Here is a tiny trained network, its code and every weight. The questions are about switching its units off for an input and a class, where a switched-off unit gives its printed mean instead of its output.

import numpy as np


def w(rows, s, z=0):
    codes = np.array(rows[::2]) - 128.0
    scale = np.full(codes.shape[1], s)
    scale[-1] = z or s
    return codes * scale


def f(y):
    return np.maximum(y, 0)


def log_softmax(a):
    a = a - a.max(-1, keepdims=True)
    return a - np.log(np.exp(a).sum(-1, keepdims=True))


def net(x, mask):
    res = np.array(x, float).reshape(1, 4) / 4 @ E
    y = f(res @ A[0][:, :-1].T + A[0][:, -1])
    res = res + np.where(mask, y, B[0][:, -1]) @ B[0][:, :-1]
    return log_softmax(res[-1] @ U[:, :-1].T + U[:, -1])


A, B = {}, {}
E = w([
[57,102,171,242,216,128],'x0',
[149,209,159,253,127,176],'x1',
[103,202,133,120,236,143],'x2',
[102,137,254,83,139,105],'x3',
],0.0098)
A[0] = w([
[103,142,18,124,105,105,148],'n0',
[118,61,157,122,106,77,115],'n1',
[149,150,100,25,113,167,157],'n2',
[150,172,140,102,122,129,231],'n3',
[79,155,212,214,145,148,253],'n4',
[131,66,179,83,91,5,178],'n5',
[74,143,169,112,130,103,10],'n6',
[133,63,65,52,176,9,150],'n7',
[138,99,73,188,77,226,227],'n8',
],0.011,0.0028)
B[0] = w([
[186,96,130,74,128,168,193],'n0',
[39,169,107,172,194,56,181],'n1',
[91,126,180,93,115,110,217],'n2',
[53,163,68,142,136,47,172],'n3',
[105,63,51,182,141,178,247],'n4',
[98,141,94,154,138,60,230],'n5',
[187,147,92,146,56,177,157],'n6',
[95,155,202,72,140,127,238],'n7',
[169,8,87,123,44,172,215],'n8',
],0.011,0.012)
U = w([
[226,129,254,65,156,173,1],'0',
[63,203,178,165,203,61,156],'1',
[224,1,121,158,89,215,203],'2',
],0.0066,0.0029)

Each question gives the input, the list of numbers given to net, and the class t.
The units are the neurons (one row each of A and B). Each row of codes is followed by its name. A weight is (code - 128) times the scale printed after its matrix; where a second scale follows, it is the last column's (A, B and U).
mask holds one flag per neuron, in row order. A switched-off neuron (its flag False) gives its mean, the last column of its row in B, instead of its output. The means were averaged over made-up inputs and are rounded, as every weight is.
A unit's drop is (log p(t) with every unit on - log p(t) with that unit switched off) / (log p(t) with every unit on - log p(t) with every unit switched off).
The circuit of an input: a set's keep is (log p(t) with only the set's units on - log p(t) with every unit switched off) / (log p(t) with every unit on - log p(t) with every unit switched off). Starting from all 9 units, units are removed one at a time, each time the one whose removal leaves the highest keep (on an exact tie, the one counted first), for as long as the keep stays at least 0.8.
units of the circuit, in order: the units of the circuit, biggest drop first
unit that matters most: the unit with the biggest drop
top k neurons: the k neurons with the biggest drops, biggest first
drop when u is switched off: that unit's drop, to one decimal
input [4,6,1,5], class 2: unit that matters most	n4
input [-4,-6,-5,-5], class 0: units of the circuit, in order	(n7 n4)
input [-3,-3,2,-1], class 0: units of the circuit, in order	(n4 n7)
input [-8,4,-1,5], class 1: top 2 neurons	(n3 n8)
input [-6,1,8,-6], class 0: units of the circuit, in order	(n4 n0)
input [3,-2,7,-6], class 2: top 2 neurons	(n1 n5)
input [-5,0,7,-5], class 0: top 2 neurons	(n4 n0)
input [-4,5,-1,5], class 1: top 4 neurons	(n8 n3 n0 n6)
input [2,-4,0,-4], class 0: top 2 neurons	(n4 n7)
input [8,0,-1,6], class 2: top 2 neurons	(n4 n6)
input [-7,4,2,3], class 1: top 2 neurons	(n3 n8)
input [0,3,6,6], class 2: top 2 neurons	(n4 n1)
input [-3,-8,-2,-4], class 1: top 3 neurons	(n5 n1 n8)
input [-6,-7,3,-8], class 0: top neuron	(n7)
input [0,6,5,-2], class 2: drop when n4 is switched off	0.0
input [0,-4,7,-6], class 0: drop when n4 is switched off	0.1
input [4,3,8,5], class 2: drop when n4 is switched off	0.6
input [-3,7,7,-2], class 2: drop when n4 is switched off	0.1
